arr = -14   24  -17  -22   -9   38  -65  -25  -12  -45   23   23   48  -58  -39
What is the entry just right of the largest entry? -58
What is the first entry? -14
What is the third entry from the right? 48
What is the centre entry? -25
What is the entry just left of 38? -9

Read these off the grid that follows. Counting starts at 0.
1) Read off the largest entry.
2) Read off the entry at row 0, column 1.
3) Read off the entry directly above -142.
4) Read off the top-right entry.
5) Read off the entry at the centre.
6) Read off the minimum.
7) Read off the entry at row 0, column 2.
8) Read off the entry in the bottom-left corner.
[[-329  311 -262 -232  227  -64 -103   30  209  -78   10]
 [-726 -531  -41  -23 -356  -95   -5 -824  791 -212  192]
 [ 308 -160   36  106  -10  -82  300 -153  581 -198 -503]
 [-162 -297 -171  -27 -328 -286 -430   -6  390 -191  126]
 [ 443  -29  -96  209  308 -142  236 -191   67 -176 -265]]
1) 791
2) 311
3) -286
4) 10
5) -82
6) -824
7) -262
8) 443

[[ 12  -1  46 -34  -9  23  40   5  22  14  37   6  -5   0   6]
 [ 57  -4  40  17  -5 -15  19  12 -19 -23  18   1 -21 -16   0]
 [-42   0 -45  -6  -4  31  -8   3   4  31 -18  22 -21 -19 -17]
 [ 40 -16  26  16 -20 -20 -18   8 -17 -22 -27 -16  15  30  31]
 [-10  15 -49  22  11 -23 -39 -37 -18   2 -16   5  20  -5 -12]
 [ 40  13   5  22   9 -48 -25 -33 -29 -14  -1   2  22  -1   1]
 [-24 -12  -6  -9  -8  36  27  20  17  43  18  28 -32 -13  12]
 [ 33  -6  68 -16   4 -25  11  15 -11   3  -2   8  -7  12  24]
 [-48   7 -50  -1  11  11 -20  -4  -2  24 -24  17 -13 -17 -20]
 [ 34 -18  22  21 -15 -24 -22  16 -23 -18 -37 -10   5  25  32]
 [  8 -14  15  11  -5  17  46  25  26  -6  51 -13 -13   3  23]
 [ -8   4 -17   1   1 -11 -43  -1 -25 -18 -62  -3   3   0 -25]
 [-24   1 -65  17 -20  25 -25 -20   8  -3 -15 -10  18   3 -11]
 [-22 -15  -2 -19 -23  54  29  28  27  18   7   6 -23  -2   1]
 [ 46   2  34  15   3 -19  30  -5  -2  -5  52   3  -4  -7  17]
 [-17   1  -2   3  17  15  46  17  27   2  57  -5 -19 -16  -1]]
Rows and columns are numbered from 0.
The entry in row 0 and column 0 is 12
The entry directly above the smallest entry?
Answer: -17
The entry just right of -34: -9
The entry in row 2 and column 0?
Answer: -42
The entry in the bottom-left corner?
Answer: -17
The entry in the bottom-right corner -> -1
The maximum is 68
The top-right entry?
Answer: 6
The entry at row 0, column 1 -> -1
The entry in row 1 and column 0?
Answer: 57
The entry directly below the smallest entry?
Answer: -2
The top entry of the column that holds the largest entry -> 46
The entry directly above the largest entry?
Answer: -6
The entry in row 2 and column 2 is -45
The entry at row 1, column 1 -> -4
The entry just left of the largest entry: -6
The entry just left of the smallest entry -> 1
The entry just right of the smallest entry?
Answer: 17
The minimum?
Answer: -65
The bottom entry of the column that holds the smallest entry: -2

grid =
[[65, 61, 65, 67, 30],
 [28, 35, 32, 26, 65],
 [72, 56, 59, 76, 36],
 [77, 63, 67, 81, 27],
 [18, 35, 30, 13, 67],
 [71, 59, 62, 74, 33],
 [28, 34, 30, 25, 67],
 [31, 34, 31, 29, 66],
 [69, 59, 62, 72, 33],
 [75, 57, 61, 80, 34],
 [28, 34, 31, 25, 67],
 [70, 60, 64, 73, 31],
 [71, 60, 64, 74, 31],
 [72, 59, 62, 76, 32],
 [32, 46, 45, 28, 52],
 [76, 58, 62, 81, 33]]
Indices start at 0.
Read off the bottom-right entry.
Answer: 33
The top-right entry: 30
Read off the entry in row 0 and column 2.
Answer: 65
The bottom-left entry: 76
Read off the entry in row 0 and column 0.
Answer: 65
The entry in row 2 and column 0 -> 72
The entry at row 1, column 0: 28
The entry just right of the smallest entry -> 67
The smallest entry -> 13
The top entry of the column that holds the smallest entry is 67
The entry at row 0, column 1 is 61
The entry directly above the smallest entry -> 81

-12.08	-1.93	-7.78	26.51	-13.48	-14.06	-20.37	-9.37	-14.10	-16.95	-9.08
-6.05	-7.95	-6.20	-13.46	2.82	2.42	8.03	-1.81	3.85	5.44	2.96
3.09	-17.38	0.48	-10.05	-0.86	-0.91	-0.36	11.47	-1.71	-0.33	7.44
-17.70	19.99	-11.17	4.13	-15.12	-16.23	-18.50	9.61	-20.13	-16.30	-3.18
-6.57	10.73	-9.01	-23.55	-1.51	0.22	6.41	-28.29	13.90	0.41	-13.84
-11.87	-2.93	-11.66	-29.47	-18.23	-17.94	-19.46	27.79	-1.44	-21.37	27.08
-11.53	-10.84	-14.43	-9.96	8.32	11.17	23.28	18.27	2.57	19.33	5.35
-13.73	-23.75	-14.13	24.09	-2.54	-0.74	7.90	-8.84	10.88	3.83	-3.76
-3.78	-11.96	-1.41	2.65	3.67	3.76	10.41	-9.59	5.57	7.17	-6.94
Rows and columns are numbered from 0.
The entry in row 0 and column 2 is -7.78
The bottom-left entry: -3.78
The entry directly above 7.90?
Answer: 23.28
The entry directly above -0.36 is 8.03
The entry just left of 3.76 -> 3.67
The entry just left of 0.41?
Answer: 13.90
The entry just right of the smallest entry -> -18.23
The entry at row 2, column 0?
Answer: 3.09
The entry just left of the centre entry?
Answer: -1.51
The entry directly below the centre entry?
Answer: -17.94
The entry at row 1, column 0?
Answer: -6.05
The entry in the bottom-right corner?
Answer: -6.94
The entry in the top-right corner: -9.08
The entry at row 0, column 0?
Answer: -12.08
The entry at row 0, column 1 -> -1.93
The entry just right of the largest entry is -1.44
The entry just right of -6.05?
Answer: -7.95
The entry directly above the smallest entry?
Answer: -23.55
The bottom entry of the column that holds the largest entry?
Answer: -9.59
The entry directly below 2.42: -0.91
The entry just right of -6.57?
Answer: 10.73
The median entry -> -2.54
The entry just left of 7.90?
Answer: -0.74
The entry directly above -18.50?
Answer: -0.36
The entry directly above -3.76?
Answer: 5.35
The entry directly below the smallest entry is -9.96
The entry just right of 5.57 is 7.17
The entry directly below the largest entry -> 18.27
The entry directly below -28.29 -> 27.79
The entry just left of 3.83 -> 10.88
